Below are the code and all the weights of a small trained network. Each question names an input and a target symbol and asks about switching units off, where a switched-off unit gives its printed mean instead of its output.

import numpy as np


def w(rows, s, z=0):
    codes = np.array(rows[::2]) - 128.0
    scale = np.full(codes.shape[1], s)
    scale[-1] = z or s
    return codes * scale


def softmax(a):
    e = np.exp(a - a.max(-1, keepdims=True))
    return e / e.sum(-1, keepdims=True)


def log_softmax(a):
    a = a - a.max(-1, keepdims=True)
    return a - np.log(np.exp(a).sum(-1, keepdims=True))


def net(x, mask):
    ids = ['Θγζλξτ'.index(c) for c in x.split()]
    T = len(ids)
    res = E[ids] + P[:T]
    u = 0
    for l in range(2):
        r = res
        for j in range(3):
            rows = slice(4 * j, 4 * j + 4)
            q, k, v = (r @ M[l][rows].T for M in (Q, K, V))
            z = softmax(np.where(np.tri(T) > 0, q @ k.T / 4**0.5, -1e9)) @ v
            o = O[l][rows]
            res = res + np.where(mask[u + j], z, o[:, -1]) @ o[:, :-1]
        u += 3
    return log_softmax(res[-1] @ U[:, :-1].T + U[:, -1])


Q, K, V, O = {}, {}, {}, {}
E = w([
[202,124,148,215],'Θ',
[141,112,250,79],'γ',
[13,93,154,33],'ζ',
[55,114,200,160],'λ',
[115,79,80,121],'ξ',
[127,34,169,79],'τ',
],0.018)
P = w([
[109,254,94,70],'0',
[154,118,142,111],'1',
[163,114,141,122],'2',
[164,110,127,125],'3',
[179,109,123,130],'4',
[174,106,137,129],'5',
[179,102,115,132],'6',
[187,109,119,131],'7',
[192,107,116,136],'8',
[188,103,123,136],'9',
[191,107,99,140],'10',
],0.0069)
Q[0] = w([
[116,74,142,165],'L0H0',
[108,111,167,110],'L0H0',
[118,102,125,106],'L0H0',
[155,143,2,139],'L0H0',
[157,208,132,150],'L0H1',
[133,179,152,133],'L0H1',
[126,194,123,113],'L0H1',
[158,26,151,103],'L0H1',
[72,174,101,174],'L0H2',
[188,84,118,118],'L0H2',
[157,105,143,200],'L0H2',
[93,173,99,96],'L0H2',
],0.017)
K[0] = w([
[64,166,79,110],'L0H0',
[104,73,116,137],'L0H0',
[140,150,118,69],'L0H0',
[120,188,190,103],'L0H0',
[149,194,188,147],'L0H1',
[150,215,129,116],'L0H1',
[112,180,204,92],'L0H1',
[119,53,78,202],'L0H1',
[170,32,171,149],'L0H2',
[159,192,93,69],'L0H2',
[249,188,163,148],'L0H2',
[119,68,124,102],'L0H2',
],0.016)
V[0] = w([
[127,105,151,99],'L0H0',
[137,77,66,180],'L0H0',
[77,124,89,145],'L0H0',
[132,154,226,139],'L0H0',
[105,130,210,147],'L0H1',
[95,223,141,154],'L0H1',
[97,73,165,87],'L0H1',
[87,71,63,177],'L0H1',
[53,217,193,101],'L0H2',
[191,118,254,167],'L0H2',
[114,126,123,26],'L0H2',
[196,49,101,59],'L0H2',
],0.0086)
O[0] = w([
[137,109,119,103,181],'L0H0',
[86,179,36,134,77],'L0H0',
[167,153,95,129,140],'L0H0',
[153,70,178,162,130],'L0H0',
[145,140,22,124,127],'L0H1',
[88,38,42,140,44],'L0H1',
[86,217,156,108,198],'L0H1',
[161,185,159,101,156],'L0H1',
[157,4,127,199,254],'L0H2',
[98,168,250,144,90],'L0H2',
[153,48,102,102,253],'L0H2',
[137,147,228,2,134],'L0H2',
],0.0075,0.0077)
Q[1] = w([
[253,105,180,131],'L1H0',
[149,71,157,123],'L1H0',
[103,86,87,111],'L1H0',
[126,93,118,102],'L1H0',
[137,145,94,162],'L1H1',
[67,97,123,110],'L1H1',
[149,101,147,95],'L1H1',
[39,143,160,85],'L1H1',
[43,120,97,131],'L1H2',
[148,152,129,154],'L1H2',
[85,133,156,131],'L1H2',
[141,112,135,35],'L1H2',
],0.018)
K[1] = w([
[135,122,55,170],'L1H0',
[134,132,56,108],'L1H0',
[131,63,144,113],'L1H0',
[101,88,89,96],'L1H0',
[138,145,80,191],'L1H1',
[81,134,88,102],'L1H1',
[144,166,136,67],'L1H1',
[8,129,145,109],'L1H1',
[121,171,94,106],'L1H2',
[164,132,134,146],'L1H2',
[110,161,170,123],'L1H2',
[83,18,137,58],'L1H2',
],0.016)
V[1] = w([
[147,164,49,159],'L1H0',
[178,138,226,198],'L1H0',
[97,2,230,239],'L1H0',
[67,153,80,168],'L1H0',
[243,119,130,171],'L1H1',
[84,122,179,58],'L1H1',
[171,153,43,164],'L1H1',
[77,109,168,156],'L1H1',
[153,78,142,139],'L1H2',
[236,209,44,93],'L1H2',
[146,134,189,159],'L1H2',
[169,149,89,205],'L1H2',
],0.0098)
O[1] = w([
[53,216,167,175,70],'L1H0',
[137,2,157,166,71],'L1H0',
[209,68,112,178,219],'L1H0',
[125,200,193,130,99],'L1H0',
[142,223,182,38,131],'L1H1',
[127,158,25,179,190],'L1H1',
[137,133,235,126,46],'L1H1',
[136,111,93,111,148],'L1H1',
[108,65,99,99,187],'L1H2',
[214,202,68,147,1],'L1H2',
[108,65,180,135,128],'L1H2',
[199,103,149,103,50],'L1H2',
],0.0081,0.017)
U = w([
[52,99,166,255,143],'Θ',
[62,54,189,104,1],'γ',
[155,88,161,59,97],'ζ',
[143,103,173,183,199],'λ',
[75,118,173,157,160],'ξ',
[116,96,82,174,122],'τ',
],0.0059,0.008)

Each question gives the input, a string of symbols that net reads in full, and the target symbol t.
The units are the heads (4 rows each of Q, K, V and O). Each row of codes is followed by its name. A weight is (code - 128) times the scale printed after its matrix; where a second scale follows, it is the last column's (O and U).
mask holds one flag per head, layer by layer. A switched-off head (its flag False) gives its mean, the last column of its rows in O, instead of its output. The means were averaged over made-up inputs and are rounded, as every weight is.
A unit's drop is (log p(t) with every unit on - log p(t) with that unit switched off) / (log p(t) with every unit on - log p(t) with every unit switched off).
The circuit of an input: a set's keep is (log p(t) with only the set's units on - log p(t) with every unit switched off) / (log p(t) with every unit on - log p(t) with every unit switched off). Starting from all 6 units, units are removed one at a time, each time the one whose removal leaves the highest keep (on an exact tie, the one counted first), for as long as the keep stays at least 0.8.
circuit, biggest first: the units of the circuit, biggest drop first
most important unit: the unit with the biggest drop
heads that matter: for each layer, one digit per head in row order, 1 if its drop is at least 0.15 and else 0, layers parted by /
drop of u: that unit's drop, to one decimal
input λ γ τ ζ γ ξ Θ ζ τ, target λ: circuit, biggest first => L0H1, L1H0, L0H2, L1H1
input ζ γ ζ τ γ ζ ζ ζ ζ ξ, target ζ: heads that matter => 001 / 010
input ξ ξ ζ ξ ζ ζ ξ, target ξ: circuit, biggest first => L1H0, L0H2, L0H0, L0H1
input ξ Θ ζ ζ ξ ζ τ, target ξ: circuit, biggest first => L1H0, L0H2, L0H0, L0H1
input Θ γ γ ζ ζ ξ, target Θ: circuit, biggest first => L0H1, L0H2, L1H0, L1H1
input τ τ γ Θ ζ ξ ζ ξ ξ γ, target τ: most important unit => L1H1
input γ Θ Θ τ, target γ: circuit, biggest first => L1H2, L0H2, L0H0
input λ γ λ Θ ξ ξ, target λ: heads that matter => 011 / 100
input ζ Θ ζ λ λ Θ ζ ζ γ γ, target ζ: circuit, biggest first => L0H2, L1H1, L0H1
input ξ ζ λ τ τ, target ξ: heads that matter => 101 / 100
input τ γ ζ ξ τ ζ γ ζ ξ γ, target τ: circuit, biggest first => L1H1, L0H2
input Θ τ ζ ζ ζ Θ ξ, target Θ: heads that matter => 011 / 100
input Θ λ γ γ λ γ γ, target Θ: circuit, biggest first => L0H2, L1H0
input τ ζ ξ ζ ζ ζ τ, target τ: heads that matter => 001 / 010
input ξ ζ λ γ ζ τ ζ ζ ξ, target ξ: most important unit => L1H0
input Θ ζ τ τ, target Θ: circuit, biggest first => L1H0, L0H2, L1H1, L0H1
input γ ξ γ γ ζ ζ τ, target γ: circuit, biggest first => L1H2, L0H0, L0H1, L0H2
input γ τ γ τ ξ γ ζ ζ γ ξ, target γ: circuit, biggest first => L0H0, L1H2, L0H2
input τ Θ ξ γ, target Θ: heads that matter => 101 / 111
input λ ζ λ λ ξ ζ ζ τ, target λ: most important unit => L0H1
input γ ζ ζ γ λ γ τ γ ζ Θ γ, target γ: drop of L0H2 => 0.6
input λ ζ Θ ζ Θ γ γ, target λ: drop of L0H1 => 0.2
input γ ζ ξ Θ ζ γ, target γ: drop of L0H2 => 0.9
input τ ξ ζ ζ τ, target τ: drop of L0H0 => 0.1
